Each row is followed by its class.
[ 101  340  -21 -317 -435   -6  320    4 -109  156 -178  -56  123 -280
  108  -43  240 -342  313  -23  168  131  -46 -207 -132    0  213  120
   31  203  -13 -256 -178  -27 -173  163   10]
(181)
[ 399  248 -192  173  229  142    9  244 -155 -188  332 -144  -36    5
  251 -771  321 -165  390  -47 -358   16  190   65 -200 -160 -560   98
 -616 -344   58  190 -208  593  -28 -388 -277]
(102)
[ -81  154  123  -93   61   38  -17  180 -106  141  -97  -41  133 -211
  -95 -248  126  134 -157 -128   53  -18  287    9  -98 -101 -123 -194
  -48  -18 -103   41 -136 -173 -326  428 -145]
(49)
[ 261  346 -190  102  127   -4 -169  109   65  135  272  -53  183  205
   50 -466  433 -415  200 -124 -107  -96   30 -137   -3  -90 -378  188
 -252   29   11  262 -128  390   88   53   84]
(41)
[ -70 -228   22 -229 -289  -68 -287  -84   48   61  -69  -17  141  -59
  100  -28 -410  265  -35  -16  106  -83 -176  286  255  -73   57 -265
  299 -258  218  -30 -242 -288  112 -359   59]
(102)
[  84  225    1 -244   70 -162   74 -109 -100  -37 -219    9   20 -177
 -127   97  159 -131  378  186 -160 -231  -83  -25 -302  255  402  219
  235  235  136  -46   35   76   -2 -128  353]
(181)
[  -6  -97  -14  -25  209   24 -170   -7  128   20  -15   66   94  -13
 -160  113  -75  213 -190 -169 -111 -152  -88   76   19  -66  -66   84
  330 -126   45  228 -142  -80   58  -27  157]
(77)
[ -55  -87   82 -392 -164 -103  -99  103   54    6 -481  -16  277 -284
  -89  126 -146  312 -234   12 -114  -26   96  181  153  330  172  -84
  566  113  168  -19 -571 -288  -14 -204  279]
(102)
[-201   -5  201 -153 -300 -299  -66 -145  -30   11 -110  -78   36  -79
   67  287 -243 -262 -154   28  605  -67 -222 -201   10 -370  500 -116
  240  -63  -71 -464  168 -217 -211  498 -138]
(41)
[-565  161  374  -87   72 -223  -89 -252  142 -398   77  -86  -42  -56
  -93  674 -277  223 -504 -144   -1 -237 -278  376  291  273  363   61
  -87   54  -37  149 -105 -374  162 -120   49]
(107)
[-169 -263   44  184  564  153 -443 -319   27   80  305   90    9  290
  271  -35 -130    8 -289 -280   43   62  -16 -310  311 -158 -449 -106
 -122   67 -251  175  558 -255  261  -31    8]
(41)
[-254 -110   33  184  117  -97 -153 -150  207 -224  243  110  -81   77
 -171  434  -36    0 -176  -57  113  -22   38 -297 -262  -36  180  396
  167  -97 -201  155  177   81   -5  160   90]
(64)
[-460  126  364 -448  251  267 -493 -449  -56  155  326 -104  119  113
   26  236 -278   13  108 -350 -132  -29  163 -157  401   81   -8   41
  142 -246  -89    1  -78 -457   64 -635 -141]
(181)
[-297  184  224  -92  102 -184 -199 -168  -55 -263   49  -35  210  -29
  -93  224  -82   45 -251 -198  -72 -206  -11   42 -147  -18  418   13
   36  186   45 -103 -182 -134  -80  -13  118]
(64)
[ -54   68  171 -304 -314 -107 -229 -261   76 -253   16 -183  437   65
  258   76  -27 -108  -42 -140 -248  256  -44  210   -9  281  320  -71
  110  128  253 -159 -650 -258  -94 -463  123]
(78)
[-335   94  143   97   32  474   82   19  121  -84   79 -141 -107   84
  -82  234   67  233 -215 -345 -202  -90  266  216  346 -163  -63   72
  -61  171  -95  -80  -64 -233   94 -209   76]
(107)
[-213   -5  188   22  -36  151 -247 -129  244  145   19  -57   50    9
  -36  264 -198  199 -431 -133   -6 -103 -199  516  180  -16   62 -131
  313 -261  128  199 -344  -95  212  -79   40]
(181)
[-149  -33  231 -252 -145   14 -266 -113  145 -204 -118   44  436   69
  125  229   58   90 -542  -37 -172  -79  174  204 -156  426  181  -77
  402  325  210  -43 -679 -291  129 -160  388]
(102)
[ -40 -172  164 -190   51 -107  -80 -268 -115  111 -221  131  282 -134
 -117   21 -172  149  -17 -178 -102   63   52   77    1  178  237 -283
  352  133   -2   95 -165 -413  -58   70   74]
(64)
[ 287 -394 -160  377  455   79  281  144   83  222 -186   72 -321  204
 -267  -50  203 -198  194  150  -31  -56 -134 -521  144 -501  -79   19
    0   68 -162  168  755   31  156  406  224]
(102)
[-201  357  177  -58 -160 -361  103  262 -127 -180  -32  -57  210  103
 -199   24   39  -55  139   57  -19 -252  -10  112 -144  165  111 -133
 -417   53   72 -363   16 -238   -4 -113  -29]
(140)
[-275  122  -19  196 -183  285  214  155   38   75   10  -51 -229 -266
   24   -8  300  142 -251   50  340  135  108  -39   26  238   66 -248
 -345  243   15  -47  185 -177  -19  389   77]
(41)
[  91  -97   50  361   76  370  291  322  136  247   67   96 -241   96
 -254  -13  363  127 -233  -46  249  -88 -300  -47   21 -190 -398 -151
  -45   97   48  238  162  125   27  564  123]
(49)
[ 232  -90  -18  241  491  319  215  -30   56 -265 -176  -55 -151 -312
 -125 -162  138  484   54    1 -468  115 -135  313   22  318  -28 -369
  -93  468  137  145  148  -40   45   14  282]
(140)
[ 166 -251  -51  185  133   72 -228  234  -62  -61   85   68   84  522
  225 -538 -141  124 -106   33 -267  -98  193  246   45 -457 -518 -147
    0 -341   48   17  -39   66  167 -346   27]
(77)
[  28 -100   36  -50  -98  335 -200   54  121   -1  164  -18  217  247
  205 -156  203  -44  -98 -175 -189  112  253 -100  -26 -260 -140   15
   31 -115   -1   39 -286  -50  -20  -96   51]
(78)
[ -97 -232  158  -64  332  139 -435 -467  111  344  240  189  114  337
  -41  151 -235   23  -66 -225  -83  132 -249 -222  103  -65  -18  168
  329 -234 -170  496  157 -321  102 -162   30]
(102)
[-143   95  204  203   96 -276 -121  100  102  -86  -19  -32  101  374
 -152   46    3 -245 -376 -179  160 -327 -205  251   70  -40   65  -52
 -221  -92  -82   67 -101  -23  187  146  -30]
(64)
[ 113   33  -59  272    8   79  160  472 -162 -108    5 -120  -30    7
   12 -285  183   76   57   95 -138 -145  283 -162  199 -348 -179 -139
 -279 -147  152 -175   60  232  -36   65   88]
(107)
[ 345   -1  226  -18  307 -105 -261   56 -119  350  107   45  284  440
 -249 -384  111 -277  253  -44   -6 -152 -154 -265  -28 -351  -34  135
  183 -262 -156  250 -199  -64 -121  207 -123]
(107)
[ -82   13  218  353  268  -40 -231   -9  164 -380  228  -37   30  312
  131   67  120 -204 -481  -86   73 -155   -7  151 -118   55  -47 -110
 -289   99 -131   19  -46  137  108  172  -22]
(181)
[ -99   43  165   85  158  -97 -269 -161  163  -36  171   63   86  425
  -15  257  184 -319   -5   15   50 -149 -151 -224   40  -56 -227  177
  141   30 -210   20  311  -56   70  131   67]
(49)
[ 287 -397  -86  654  446  237 -341 -128  308 -150  106   72  -40  190
  154 -441   84  201 -440  -33 -131   48 -582  407  -93  -76 -312 -137
  -18  -72  103  649    0  516  328 -182  307]
(181)
[-134 -241  -95  446  501  203  -43 -239  144 -405  -11  -44 -408 -504
  -53  -44   30  563 -294  276 -158  208 -103   78 -114  428  106  -69
  -15  183   83  392  322  173   -4 -103  305]
(49)
[ 216 -204  -14  119  128  -63   13  -11  202 -287   24    6    8  103
 -199   55 -252  288 -239  -58 -376  -66   46  516  114   69  185  214
  473    5  132  361 -581  230   90 -207  288]
(181)
[-305 -273   92  256  193  579  -57 -454  246 -257  330   14 -270 -192
  137  271  172  293 -440  -63  -69  221 -258  -62  135   51  -91  -62
  -48  -56  -30  348  150  -62  197  -55   90]
(140)
[-169   56   24  -18   70  124  -60   48  113 -438  -32 -175  -68 -132
   56  309  155  329  123   72 -474  109  355  169  -66  245  137  220
  186  158  142   15 -158    5 -119 -448  318]
(77)
[  35  194   32 -268  205 -330  106  225 -182   28 -394 -122   23 -191
 -173  -22 -341  280  250 -302 -239  -45  -36  174   47  -82  265   51
  -49  -83   51  174 -145 -229 -336  -70 -110]
(181)
[ -11  323  254 -356 -109    2 -290 -209 -126  148  350   -9  364  431
  188  -80  215 -471  640 -110  -27  -14   54 -439   45 -112 -175  101
  -37  -77 -115 -180  205 -296  -77  -72  -62]
(102)
[ 186   60  153 -420 -144 -194 -239  -54  -52  106 -287  -42  434   79
 -164 -102 -445  263  219 -229 -327   -1  116  364   48   -1  344  -27
  732  -52  251  108 -647 -259 -413 -226  251]
(77)
[ 154  223 -172  483  326  275  325  335 -170  -98 -109  -57 -239 -330
 -152 -209  295  466   41 -107 -121 -371  133  108 -288 -183  -67   11
  -98  258  277   51  257  188  -45  407  417]
(140)
[-208 -225  225  252  527  -96 -880 -379  231 -362  616  205  147  899
  230  159 -208 -318 -444 -238  -32 -213   78 -171  -96  -83 -443  165
   87 -314 -318  215   74  132  353 -116  -52]
(64)
[ 273 -334  -34  -93  222  173 -449 -369    8  279 -165  109  297  214
  419 -172  -60 -233    6   25 -104  278 -278 -445  -20 -142 -125   19
  260   81 -111  -23  274  114   87 -255   90]
(140)
[ -29  245  175 -410 -330 -533 -183  130 -233  284 -248  -61  492 -103
 -122 -143 -152 -263   12  -59  270 -276  134   57  -51   43  223    8
  154 -237  -24 -210 -568 -245 -146  -54 -155]
(64)
[  31 -317   31  136  443  214  -58 -122  142 -207 -182  -74 -248 -220
   94  167 -188  531   16  148 -339  396   -3  110  150  426  -24   20
  256  204   57  273  142  -52   61 -436  128]
(102)
[  -6   65  170  121  248  338  -32   46  108  -59  130  -92  111   24
 -136   62  115  386 -396 -316 -370 -171  160  396  103   41  -56   74
  121  136  168  372 -419   53   58   38  331]
(102)
[  42  252   12  163  207  334  171 -129  -24 -124   73   -4 -106    2
   39  236  299   91  268 -195 -312 -104   76   86  165  158   -8   82
  -17  448    1   35  317   55   83  130  188]
(78)
[  13 -221   10 -123  321   49 -441 -307 -156  499  -32   72   86  356
   37 -159 -454  -36  295 -221   96 -106  -33 -399  738 -376 -374 -100
  355 -371 -230    3  742 -398    3  -80  -56]
(77)
[ 266  -41 -119  364    8  -82  -51  162  240  -51 -220  -38   12   98
  -37  -51  219 -383 -142   -1  211   60  -91 -263 -288  -83  109  123
   32   99 -113   42 -123  422  -75  449   81]
(102)
[ 171 -101   92  -14  345   53 -161 -336    3   40   57   75  193  181
  -31  159  167 -244  134 -144 -244 -124 -283 -445  185 -156  144  192
  306  -33  -87  124  199   -5  213   68  356]
(41)
[  66 -206   98  128  281   31 -324   18  -37  110  103  171  234  270
  -88 -210  -61  179 -288  -39  -79 -209  -85    0  -78  -49 -173  -69
  184 -124  101  184  -59   12   90 -177  173]
(41)
[ -58  120  -46   52   50  122  -66 -151  187  -35   65   29   32 -108
   14  374  339 -197  118 -143   88  137  -14 -376   37  222  -21  274
  267  346 -122   10  126   32   -9  171  165]
(107)
[-257 -194  171  -71    2  337  -44 -419  154  -43   90  -68 -181 -338
  105  271  -46  165 -194  170   30   78  -78  152  215  225   38  -61
  176    6  -45   65   31 -130  337 -349  108]
(64)
[-108   -3   12  130  344  -33 -131 -172  197 -375  304  -12   71  339
  -12  305  180 -275   88 -127 -555  101  238 -434 -330  104  300  512
 -262 -173  -53  280   -6   29  124 -402  146]
(102)
[ 202  -52   15 -255 -114   70 -304 -359   73 -190  446  -25   97  158
  479   21   95 -442  309  178   87  152 -110 -394  -67  -85   62  330
  221   16  -47 -181  -69  224  201 -215   90]
(78)
[ -22  222  217  -39  213 -139 -317 -173   52 -243  158  -87  164  119
   63  168  107 -234  -57   43 -100 -197 -337 -140 -115  159   37   76
 -102 -149   85   25 -122  153  103  -75   69]
(140)
[  72 -201  -91  430   74  148 -137  -55  241 -495  314  -60 -309  279
  315 -307 -279  406 -422   68 -183 -119   -9  861   87  -49 -276  111
 -263  -98   57  521 -109  565  296 -217   54]
(49)
[-170   18  123  185   81  244 -127 -281   78 -342  467   43  129  480
  183  172  229 -185 -120  -20 -324  124   78 -119   17  266  -84   11
 -330  201  -39 -256  143  -48  246 -377  -22]
(64)
[-243 -123  -32  173  196   50 -365 -112  141   63  240   98  -84  300
   83  325   12 -115 -122  -67   53  -66  -84 -300  127 -258 -145  244
  220 -150 -122   39  377   83  253 -109  178]
(49)
[ 176 -147   -8  243 -139   61  -71  254   56 -261 -167 -190   71  -43
  195 -296 -234  242 -417 -125  -70  -59   36  430  -69 -291  190 -188
   16 -139  330  -30 -630  317   -8 -161  167]
(64)
[ 175  -43  -75   57  -46  163   -4  155  -35   -6  -29  -37   93 -129
  218 -394  206  118   80  -22   52  186   39  165  176   29 -291 -238
  -53  200   32   10  -74  111   -2    5  -86]
(77)
[-190  294  134  -93 -158  -61  121  408  -79   67  -99 -110   48   66
 -174 -167   93   14  163   35   16  -82  246   64   35  126 -140 -173
 -399  -62  -23 -233  -52 -235  -80  -85 -201]
(49)
[ 248  -35    5   88  422 -273   82  163   -7   -1 -288   54  -91 -247
 -442 -249   28   81   80  213 -148  -34  -64   19 -136  151  -10 -106
   73  -17 -106  435  -91  261 -141  325  -41]
(102)
[ 240  166  145 -295  340 -245  -77  -59 -130   46 -371   67  411 -188
 -141 -218  189 -154  214  -24 -329  -63   37 -113 -153  308  -28 -177
  106  287 -144   98 -197 -225 -106   70   51]
(78)
[  11  295  -46   68  -49  -84  -45 -149  113 -326  100  -21  108  119
   81 -130   80  -50    6 -138 -136   16 -154  234 -234  224   -8  253
 -176  192   42  167  -64  249 -122 -109   60]
(78)
[-166  191   92   58 -158 -600 -284  110 -137   80  -46  -64  111  382
    6   90 -430 -336   34 -108  297  -12  -45 -112   34 -116  202  143
 -223 -393 -190 -185   18   14 -236  -78 -416]
(64)
[ -50 -130  125   73  112  291 -174 -112  262  -19  191  -50  154  471
  -15    3  133 -101 -348 -162 -379   68  122  -22   10 -173 -170  181
    9 -229  -20  327 -248    3   56 -153  228]
(77)
[ -19 -109  155  -47  214  -86 -675 -337    2  -39  213   -9  407  297
  180 -147 -125   -4   -5 -120 -207  152  -95  -29  -82  277   64  137
   88 -269   30  288 -211   13   -8 -552   82]
(77)
[ -82  100  315  -68   50   86 -123 -108   42   43    4  -85  227   45
 -148  136  -27  189 -394 -141 -128 -126 -314  266   56  211  235  -54
   72  -36  234  197 -470 -137   -6 -115  139]
(64)
[ 365  -97  -79  287  274   32   81  183   73 -300   -8   63  -21  -69
 -158 -116  164  194   16   -4 -288  -25   58  114 -364   27   24   21
  168  174   70  225 -238  293 -149  155  328]
(77)
[-260  -19   89  -63 -320 -300 -157  279  202  -79 -321   80  285  197
 -138  261  -75   69 -604 -114  252  -86  -44  -41 -295  231  274   93
  143  228   86    2 -425 -201 -118  148  383]
(64)
[ -56  -57  203 -600 -236   -9 -141 -323 -138   84 -163  -28  111 -239
  141   66 -313 -160  503   -1  109   21  -17 -147  260 -258   99  -20
  432 -177 -323 -408  -57 -357    7 -383 -226]
(107)
[  82  -55   73  178  253   40  -98 -165  121  -53  250  -68 -147  190
 -162   33   15  -37  -58  140 -139 -207   74  146  349  146 -397  150
   42 -210 -127  339   35  181  155   61   19]
(107)
[ -69 -108   20  143  178 -228  -59  -56  -49 -321  -98   18  -34 -241
 -134  136  -68  143   79   52  -78 -138   19  -44 -171  -19  205   11
  216    2  -25  -88   85   12  -34  -94  177]
(49)
[ 340 -293  -20  248  394  577  229  -86   36  312 -280  137  -37 -156
  -91 -315  450  133 -177  -95 -175  -71  -61 -159 -189  -72 -170 -235
  203  262   80  430  169 -188   76  410  575]
(78)
